Below is a small trained network, with its code and all its weights. Each question gives an input and a class and asks what happens when units are switched off, that is, made to give their printed mean instead of their output.

import numpy as np


def w(rows, s, z=0):
    codes = np.array(rows[::2]) - 128.0
    scale = np.full(codes.shape[1], s)
    scale[-1] = z or s
    return codes * scale


def norm(h):
    return h / np.sqrt((h * h).mean(-1, keepdims=True) + 1e-5)


def f(y):
    return np.maximum(y, 0)


def log_softmax(a):
    a = a - a.max(-1, keepdims=True)
    return a - np.log(np.exp(a).sum(-1, keepdims=True))


def net(x, mask):
    res = np.array(x, float).reshape(1, 5) / 4 @ E
    u = 0
    for l in range(2):
        y = f(norm(res) @ A[l][:, :-1].T + A[l][:, -1])
        res = res + np.where(mask[u : u + 11], y, B[l][:, -1]) @ B[l][:, :-1]
        u += 11
    return log_softmax(norm(res)[-1] @ U[:, :-1].T + U[:, -1])


A, B = {}, {}
E = w([
[60,155,79,81],'x0',
[129,127,126,125],'x1',
[128,127,124,127],'x2',
[100,78,187,3],'x3',
[209,166,85,35],'x4',
],0.0038)
A[0] = w([
[165,254,47,200,165],'0.n0',
[204,119,160,113,42],'0.n1',
[148,53,174,175,157],'0.n2',
[113,156,236,111,116],'0.n3',
[75,107,121,196,240],'0.n4',
[123,99,81,236,83],'0.n5',
[120,226,69,189,11],'0.n6',
[93,134,189,36,206],'0.n7',
[210,86,209,154,103],'0.n8',
[143,134,206,93,183],'0.n9',
[249,95,183,171,3],'0.n10',
],0.0066,0.0018)
B[0] = w([
[60,94,181,177,253],'0.n0',
[2,180,117,44,156],'0.n1',
[25,190,151,106,188],'0.n2',
[151,64,30,109,170],'0.n3',
[159,166,149,10,209],'0.n4',
[91,56,72,116,204],'0.n5',
[191,87,108,204,195],'0.n6',
[138,112,74,221,217],'0.n7',
[48,137,13,35,187],'0.n8',
[123,143,96,178,180],'0.n9',
[141,148,58,149,181],'0.n10',
],0.0044,0.0053)
A[1] = w([
[108,136,77,85,129],'1.n0',
[254,223,124,110,232],'1.n1',
[149,53,136,49,242],'1.n2',
[149,68,118,84,167],'1.n3',
[10,198,157,170,254],'1.n4',
[131,91,137,110,59],'1.n5',
[144,86,171,152,177],'1.n6',
[118,116,67,159,240],'1.n7',
[111,68,62,96,162],'1.n8',
[83,65,82,113,207],'1.n9',
[138,131,229,145,28],'1.n10',
],0.0079,0.00099)
B[1] = w([
[147,170,128,134,207],'1.n0',
[2,129,211,79,161],'1.n1',
[101,83,147,199,176],'1.n2',
[98,134,153,181,161],'1.n3',
[134,140,135,75,240],'1.n4',
[98,113,73,163,136],'1.n5',
[143,174,159,133,139],'1.n6',
[133,142,141,94,236],'1.n7',
[151,152,105,169,239],'1.n8',
[186,161,140,130,254],'1.n9',
[149,124,120,148,128],'1.n10',
],0.0079,0.0062)
U = w([
[121,195,139,158,172],'0',
[72,70,76,253,144],'1',
[111,177,66,91,134],'2',
[5,116,213,55,131],'3',
[130,149,103,133,158],'4',
[209,80,195,106,73],'5',
[168,1,191,77,8],'6',
[196,24,219,112,2],'7',
],0.0099,0.0083)

Each question gives the input, the list of numbers given to net, and the class t.
The units are the neurons (one row each of A and B). Each row of codes is followed by its name. A weight is (code - 128) times the scale printed after its matrix; where a second scale follows, it is the last column's (A, B and U).
mask holds one flag per neuron, layer by layer. A switched-off neuron (its flag False) gives its mean, the last column of its row in B, instead of its output. The means were averaged over made-up inputs and are rounded, as every weight is.
A unit's drop is (log p(t) with every unit on - log p(t) with that unit switched off) / (log p(t) with every unit on - log p(t) with every unit switched off).
The circuit of an input: a set's keep is (log p(t) with only the set's units on - log p(t) with every unit switched off) / (log p(t) with every unit on - log p(t) with every unit switched off). Starting from the 12 units with the biggest drops (on a tie, the unit counted first), units are removed one at a time, each time the one whose removal leaves the highest keep (on an exact tie, the one counted first), for as long as the keep stays at least 0.8.
units of the circuit, in order: the units of the circuit, biggest drop first
most important unit: the unit with the biggest drop
k most important neurons: the k neurons with the biggest drops, biggest first
k most important neurons of layer l: the k neurons of layer l with the biggest drops, biggest first
input [0,5,-2,8,6], class 1: most important neuron of layer 1	1.n2
input [-1,1,0,5,7], class 3: 2 most important neurons of layer 1	1.n1; 1.n9
input [2,2,-8,6,-1], class 0: units of the circuit, in order	1.n9; 0.n7
input [-8,-8,-4,-3,5], class 2: 2 most important neurons	0.n8; 0.n1
input [5,-7,-5,-2,8], class 3: units of the circuit, in order	1.n1; 0.n5; 0.n8
input [-8,3,0,4,5], class 2: units of the circuit, in order	0.n8; 0.n10
input [-2,0,6,-7,3], class 1: units of the circuit, in order	1.n9; 0.n6; 1.n4
input [2,-5,-2,-8,3], class 1: units of the circuit, in order	0.n6; 0.n0
input [-5,-8,-1,8,-8], class 1: 3 most important neurons of layer 0	0.n3; 0.n0; 0.n1
input [-3,5,-3,-2,-5], class 3: units of the circuit, in order	0.n2; 1.n4
input [4,6,-6,4,3], class 0: 3 most important neurons	0.n7; 0.n5; 1.n0
input [6,2,-5,2,7], class 3: 3 most important neurons of layer 1	1.n1; 1.n9; 1.n2
input [-4,-6,4,-5,-7], class 3: 4 most important neurons of layer 0	0.n2; 0.n4; 0.n7; 0.n3
input [-7,3,-1,4,1], class 2: units of the circuit, in order	0.n8
input [-3,5,-5,7,-6], class 1: 2 most important neurons	0.n3; 0.n0
input [-4,-1,4,1,7], class 3: 2 most important neurons	1.n1; 0.n5
input [-1,-2,-4,5,8], class 3: 2 most important neurons	1.n1; 0.n0
input [3,6,4,-2,-6], class 3: 2 most important neurons	0.n3; 1.n4
input [-5,-5,-5,6,-2], class 1: 2 most important neurons of layer 1	1.n2; 1.n8
input [-3,-4,-6,5,-4], class 0: most important unit	0.n2
input [3,-2,-6,4,5], class 0: 2 most important neurons of layer 0	0.n4; 0.n7
input [-8,4,-5,8,-1], class 1: 2 most important neurons	1.n2; 0.n3
